Below is a small trained network, with its code and all its weights. Each question gives an input and a class and asks what happens when units are switched off, that is, made to give their printed mean instead of their output.

import numpy as np


def w(rows, s, z=0):
    codes = np.array(rows[::2]) - 128.0
    scale = np.full(codes.shape[1], s)
    scale[-1] = z or s
    return codes * scale


def norm(h):
    return h / np.sqrt((h * h).mean(-1, keepdims=True) + 1e-5)


def f(y):
    return np.maximum(y, 0)


def log_softmax(a):
    a = a - a.max(-1, keepdims=True)
    return a - np.log(np.exp(a).sum(-1, keepdims=True))


def net(x, mask):
    res = np.array(x, float).reshape(1, 8) / 4 @ E
    u = 0
    for l in range(3):
        y = f(norm(res) @ A[l][:, :-1].T + A[l][:, -1])
        res = res + np.where(mask[u : u + 5], y, B[l][:, -1]) @ B[l][:, :-1]
        u += 5
    return log_softmax(norm(res)[-1] @ U[:, :-1].T + U[:, -1])


A, B = {}, {}
E = w([
[132,127,127,122,134,122,128,126],'x0',
[138,132,123,139,121,132,132,117],'x1',
[116,122,132,118,133,122,124,134],'x2',
[129,128,128,130,128,127,129,124],'x3',
[126,149,143,176,163,136,50,119],'x4',
[115,52,6,137,166,177,110,147],'x5',
[151,85,191,80,166,239,148,82],'x6',
[175,22,179,182,124,87,127,163],'x7',
],0.016)
A[0] = w([
[153,188,112,100,179,137,90,138,93],'0.n1',
[152,81,162,164,124,128,126,186,18],'0.n2',
[150,96,97,50,80,102,250,122,16],'0.n3',
[153,168,155,189,230,135,17,111,7],'0.n4',
[123,92,173,112,188,196,160,66,59],'0.n5',
],0.013)
B[0] = w([
[118,89,124,116,80,128,147,74,181],'0.n1',
[166,90,141,148,109,115,168,71,154],'0.n2',
[17,118,153,220,53,199,138,188,197],'0.n3',
[1,83,157,156,33,184,167,208,205],'0.n4',
[212,157,119,82,115,151,68,227,255],'0.n5',
],0.017,0.0055)
A[1] = w([
[158,179,255,64,75,75,170,98,35],'1.n1',
[169,69,162,154,165,162,157,87,81],'1.n2',
[129,127,188,103,216,225,165,86,7],'1.n3',
[115,46,30,89,194,141,161,111,2],'1.n4',
[149,186,70,158,172,25,138,165,3],'1.n5',
],0.0098,0.0071)
B[1] = w([
[122,179,142,227,253,145,140,132,252],'1.n1',
[108,132,102,65,97,97,103,131,178],'1.n2',
[160,118,127,93,70,136,111,148,158],'1.n3',
[148,191,189,212,203,148,141,132,188],'1.n4',
[199,139,125,79,100,123,81,170,168],'1.n5',
],0.013,0.0042)
A[2] = w([
[101,169,49,168,74,16,117,170,102],'2.n1',
[119,45,10,152,205,191,141,144,69],'2.n2',
[80,238,73,29,128,174,155,53,81],'2.n3',
[169,96,18,116,174,131,134,130,3],'2.n4',
[205,28,185,160,124,88,152,127,88],'2.n5',
],0.013,0.0074)
B[2] = w([
[182,121,158,49,118,242,123,164,250],'2.n1',
[109,226,210,155,143,90,156,110,254],'2.n2',
[119,5,72,147,111,27,106,88,226],'2.n3',
[127,145,236,136,157,104,174,97,165],'2.n4',
[82,107,3,99,105,85,115,49,229],'2.n5',
],0.015,0.0076)
U = w([
[245,128,130,15,138,185,93,178,125],'0',
[1,103,155,162,67,175,139,169,252],'1',
[138,219,178,181,251,88,153,109,31],'2',
[134,50,48,104,145,46,98,62,99],'3',
],0.023,0.0027)

Each question gives the input, the list of numbers given to net, and the class t.
The units are the neurons (one row each of A and B). Each row of codes is followed by its name. A weight is (code - 128) times the scale printed after its matrix; where a second scale follows, it is the last column's (A, B and U).
mask holds one flag per neuron, layer by layer. A switched-off neuron (its flag False) gives its mean, the last column of its row in B, instead of its output. The means were averaged over made-up inputs and are rounded, as every weight is.
A unit's drop is (log p(t) with every unit on - log p(t) with that unit switched off) / (log p(t) with every unit on - log p(t) with every unit switched off).
The circuit of an input: a set's keep is (log p(t) with only the set's units on - log p(t) with every unit switched off) / (log p(t) with every unit on - log p(t) with every unit switched off). Starting from the 12 units with the biggest drops (on a tie, the unit counted first), units are removed one at a time, each time the one whose removal leaves the highest keep (on an exact tie, the one counted first), for as long as the keep stays at least 0.8.
circuit, biggest first: the units of the circuit, biggest drop first
top k neurons: the k neurons with the biggest drops, biggest first
k most important neurons of layer l: the k neurons of layer l with the biggest drops, biggest first
drop when u is switched off: that unit's drop, to one decimal
input [0,-6,7,-6,-6,8,-8,7], class 0: circuit, biggest first	[2.n1]
input [0,-4,-8,-4,5,-6,-1,-7], class 3: top 4 neurons	[2.n3, 2.n2, 0.n1, 1.n4]
input [-5,0,2,4,-2,6,-6,-5], class 0: top 3 neurons	[2.n1, 1.n1, 1.n5]
input [3,8,-8,2,-6,-6,-2,7], class 3: top 4 neurons	[2.n5, 0.n4, 2.n2, 1.n4]
input [-3,0,-1,-4,1,1,-1,1], class 0: top 2 neurons	[1.n1, 2.n1]
input [8,-4,0,4,8,-3,-7,-2], class 1: 2 most important neurons of layer 0	[0.n4, 0.n5]
input [1,6,-4,-2,-7,-2,5,-3], class 1: top 2 neurons	[0.n3, 2.n1]
input [-8,5,-5,4,-3,4,-1,-4], class 2: 2 most important neurons of layer 2	[2.n2, 2.n5]
input [7,3,1,1,7,7,-2,7], class 1: top 2 neurons	[0.n4, 2.n2]
input [7,-5,8,2,-5,2,-2,-7], class 3: top 2 neurons	[2.n3, 0.n4]
input [1,0,-8,6,5,0,-6,1], class 0: top 2 neurons	[2.n1, 0.n3]
input [-5,-1,3,-6,7,8,4,3], class 2: top 2 neurons	[2.n2, 0.n3]
input [-2,4,-6,3,4,-5,-5,-4], class 0: top 2 neurons	[2.n1, 2.n2]
input [7,-3,4,-2,-3,-5,-2,-4], class 2: circuit, biggest first	[1.n1]
input [1,-3,-7,-4,2,4,-4,4], class 0: top 2 neurons	[2.n1, 1.n1]
input [0,3,-5,-3,0,1,-3,3], class 0: top 2 neurons	[2.n1, 2.n3]
input [8,3,-8,0,-2,-3,-7,-8], class 3: top 3 neurons	[2.n3, 0.n5, 0.n1]
input [-1,1,3,5,-2,-8,2,1], class 2: drop when 0.n3 is switched off	0.0
input [-5,7,-6,4,8,7,-6,3], class 1: drop when 2.n2 is switched off	0.1
input [-1,-5,5,8,-3,5,-2,-7], class 3: drop when 2.n3 is switched off	3.9
input [0,-3,5,6,0,7,5,-5], class 2: circuit, biggest first	[2.n2]
